Here is a tiny trained network, its code and every weight. The questions are about switching its units off for an input and a target symbol, where a switched-off unit gives its printed mean instead of its output.

import numpy as np


def w(rows, s, z=0):
    codes = np.array(rows[::2]) - 128.0
    scale = np.full(codes.shape[1], s)
    scale[-1] = z or s
    return codes * scale


def f(y):
    return np.maximum(y, 0)


def softmax(a):
    e = np.exp(a - a.max(-1, keepdims=True))
    return e / e.sum(-1, keepdims=True)


def log_softmax(a):
    a = a - a.max(-1, keepdims=True)
    return a - np.log(np.exp(a).sum(-1, keepdims=True))


def net(x, mask):
    ids = ['αγεηθλξπστφψω'.index(c) for c in x.split()]
    T = len(ids)
    res = E[ids] + P[:T]
    u = 0
    for l in range(2):
        r = res
        for j in range(2):
            rows = slice(4 * j, 4 * j + 4)
            q, k, v = (r @ M[l][rows].T for M in (Q, K, V))
            z = softmax(np.where(np.tri(T) > 0, q @ k.T / 4**0.5, -1e9)) @ v
            o = O[l][rows]
            res = res + np.where(mask[u + j], z, o[:, -1]) @ o[:, :-1]
        u += 2
        y = f(res @ A[l][:, :-1].T + A[l][:, -1])
        res = res + np.where(mask[u : u + 4], y, B[l][:, -1]) @ B[l][:, :-1]
        u += 4
    return log_softmax(res[-1] @ U[:, :-1].T + U[:, -1])


Q, K, V, O, A, B = {}, {}, {}, {}, {}, {}
E = w([
[212,45,217],'α',
[131,64,44],'γ',
[63,136,140],'ε',
[30,133,152],'η',
[72,109,140],'θ',
[95,110,121],'λ',
[120,211,255],'ξ',
[208,195,54],'π',
[62,115,143],'σ',
[96,42,75],'τ',
[2,141,70],'φ',
[80,104,130],'ψ',
[64,98,141],'ω',
],0.0085)
P = w([
[250,141,70],'0',
[126,130,122],'1',
[127,115,105],'2',
[126,111,112],'3',
[113,105,122],'4',
[95,86,141],'5',
[94,79,151],'6',
[109,89,142],'7',
[114,93,148],'8',
],0.0023)
Q[0] = w([
[205,114,13],'0.h1',
[152,79,59],'0.h1',
[147,100,59],'0.h1',
[73,147,239],'0.h1',
[190,103,19],'0.h2',
[179,95,27],'0.h2',
[151,179,126],'0.h2',
[85,164,253],'0.h2',
],0.007)
K[0] = w([
[86,1,169],'0.h1',
[47,54,188],'0.h1',
[73,73,187],'0.h1',
[173,242,75],'0.h1',
[161,53,72],'0.h2',
[171,40,59],'0.h2',
[113,79,161],'0.h2',
[75,211,188],'0.h2',
],0.0083)
V[0] = w([
[227,216,90],'0.h1',
[181,213,160],'0.h1',
[49,41,185],'0.h1',
[141,44,209],'0.h1',
[250,207,135],'0.h2',
[16,130,201],'0.h2',
[3,110,232],'0.h2',
[73,217,169],'0.h2',
],0.0063)
O[0] = w([
[146,254,123,145],'0.h1',
[137,226,193,64],'0.h1',
[132,22,142,87],'0.h1',
[219,19,172,51],'0.h1',
[163,221,120,102],'0.h2',
[89,52,207,37],'0.h2',
[109,51,200,3],'0.h2',
[80,178,212,57],'0.h2',
],0.0055,0.0016)
A[0] = w([
[79,72,153,198],'0.n1',
[228,137,214,251],'0.n2',
[56,84,122,192],'0.n3',
[254,234,159,110],'0.n4',
],0.0066,0.0028)
B[0] = w([
[153,88,173,221],'0.n1',
[251,58,217,180],'0.n2',
[121,111,177,234],'0.n3',
[183,254,181,253],'0.n4',
],0.0069,0.0032)
Q[1] = w([
[103,153,199],'1.h1',
[150,107,49],'1.h1',
[124,138,51],'1.h1',
[72,50,70],'1.h1',
[74,206,222],'1.h2',
[38,199,145],'1.h2',
[165,85,187],'1.h2',
[167,139,2],'1.h2',
],0.0056)
K[1] = w([
[108,80,118],'1.h1',
[159,188,133],'1.h1',
[116,153,130],'1.h1',
[150,152,57],'1.h1',
[126,147,203],'1.h2',
[79,95,254],'1.h2',
[199,170,92],'1.h2',
[76,107,34],'1.h2',
],0.0089)
V[1] = w([
[125,42,110],'1.h1',
[126,38,119],'1.h1',
[109,151,244],'1.h1',
[85,9,190],'1.h1',
[130,154,16],'1.h2',
[241,117,168],'1.h2',
[123,98,242],'1.h2',
[3,138,208],'1.h2',
],0.0048)
O[1] = w([
[208,195,110,62],'1.h1',
[194,190,111,58],'1.h1',
[67,163,227,118],'1.h1',
[158,192,131,3],'1.h1',
[178,44,115,170],'1.h2',
[186,209,101,163],'1.h2',
[75,202,137,82],'1.h2',
[2,126,216,62],'1.h2',
],0.0058,0.0041)
A[1] = w([
[137,57,50,6],'1.n1',
[144,47,41,2],'1.n2',
[2,129,80,237],'1.n3',
[127,67,49,20],'1.n4',
],0.005,0.0044)
B[1] = w([
[195,117,254,171],'1.n1',
[181,127,231,182],'1.n2',
[58,68,73,255],'1.n3',
[158,107,191,168],'1.n4',
],0.0082,0.0041)
U = w([
[165,225,39,253],'α',
[105,110,76,182],'γ',
[106,127,138,100],'ε',
[88,73,214,61],'η',
[136,123,132,44],'θ',
[148,113,67,153],'λ',
[111,142,127,23],'ξ',
[32,114,2,190],'π',
[109,136,148,154],'σ',
[229,100,204,38],'τ',
[141,161,216,82],'φ',
[140,113,94,136],'ψ',
[127,130,131,139],'ω',
],0.0088,0.0045)

Each question gives the input, a string of symbols that net reads in full, and the target symbol t.
The units are the heads (4 rows each of Q, K, V and O) and the neurons (one row each of A and B). Each row of codes is followed by its name. A weight is (code - 128) times the scale printed after its matrix; where a second scale follows, it is the last column's (O, A, B and U).
mask holds one flag per unit, layer by layer, with each layer's heads first. A switched-off unit (its flag False) gives its mean, the last column of its rows in O or B, instead of its output. The means were averaged over made-up inputs and are rounded, as every weight is.
A unit's drop is (log p(t) with every unit on - log p(t) with that unit switched off) / (log p(t) with every unit on - log p(t) with every unit switched off).
The circuit of an input: a set's keep is (log p(t) with only the set's units on - log p(t) with every unit switched off) / (log p(t) with every unit on - log p(t) with every unit switched off). Starting from all 12 units, units are removed one at a time, each time the one whose removal leaves the highest keep (on an exact tie, the one counted first), for as long as the keep stays at least 0.8.
units of the circuit, in order: the units of the circuit, biggest drop first
unit that matters most: the unit with the biggest drop
top k neurons: the k neurons with the biggest drops, biggest first
top k neurons in layer l: the k neurons of layer l with the biggest drops, biggest first
heads that matter: for each layer, one digit per head in row order, 1 if its drop is at least 0.15 and else 0, layers parted by /
drop of u: that unit's drop, to one decimal
input γ π τ γ, target τ: top 3 neurons => 1.n1, 1.n2, 1.n4
input π ε τ γ θ π α, target τ: heads that matter => 01 / 01
input σ π π η ω, target π: unit that matters most => 1.n3
input η σ ξ, target φ: units of the circuit, in order => 1.h2, 0.h2, 1.h1, 0.n2
input π ω γ π γ π π γ, target η: top 3 neurons in layer 1 => 1.n1, 1.n2, 1.n4
input π ε π π γ π γ π σ, target π: top 2 neurons => 1.n3, 0.n2
input π π ψ, target π: heads that matter => 10 / 10
input γ ε γ η γ π γ σ τ, target τ: heads that matter => 11 / 11
input π π ξ, target φ: heads that matter => 11 / 00
input γ π ω α π γ, target τ: heads that matter => 11 / 01
input γ γ π ε π π η ε, target π: heads that matter => 10 / 00
input α α λ, target α: heads that matter => 10 / 11
input π π θ, target π: heads that matter => 10 / 10
input π η γ, target η: heads that matter => 11 / 10
input π π α η ψ, target π: top 2 neurons => 0.n4, 1.n3
input ε ω π θ π π φ η, target π: unit that matters most => 1.n3
input σ π ψ π σ π λ, target π: heads that matter => 00 / 00
input η ω φ φ ε η ε γ η, target η: heads that matter => 01 / 01
input π τ γ π ε ε η, target π: top 2 neurons => 1.n3, 0.n2
input π θ π η π π π η λ, target π: unit that matters most => 1.h1
input π ω ξ π π τ σ π φ, target π: top 2 neurons => 1.n3, 0.n4
input π π σ, target π: drop of 1.n4 => 0.0
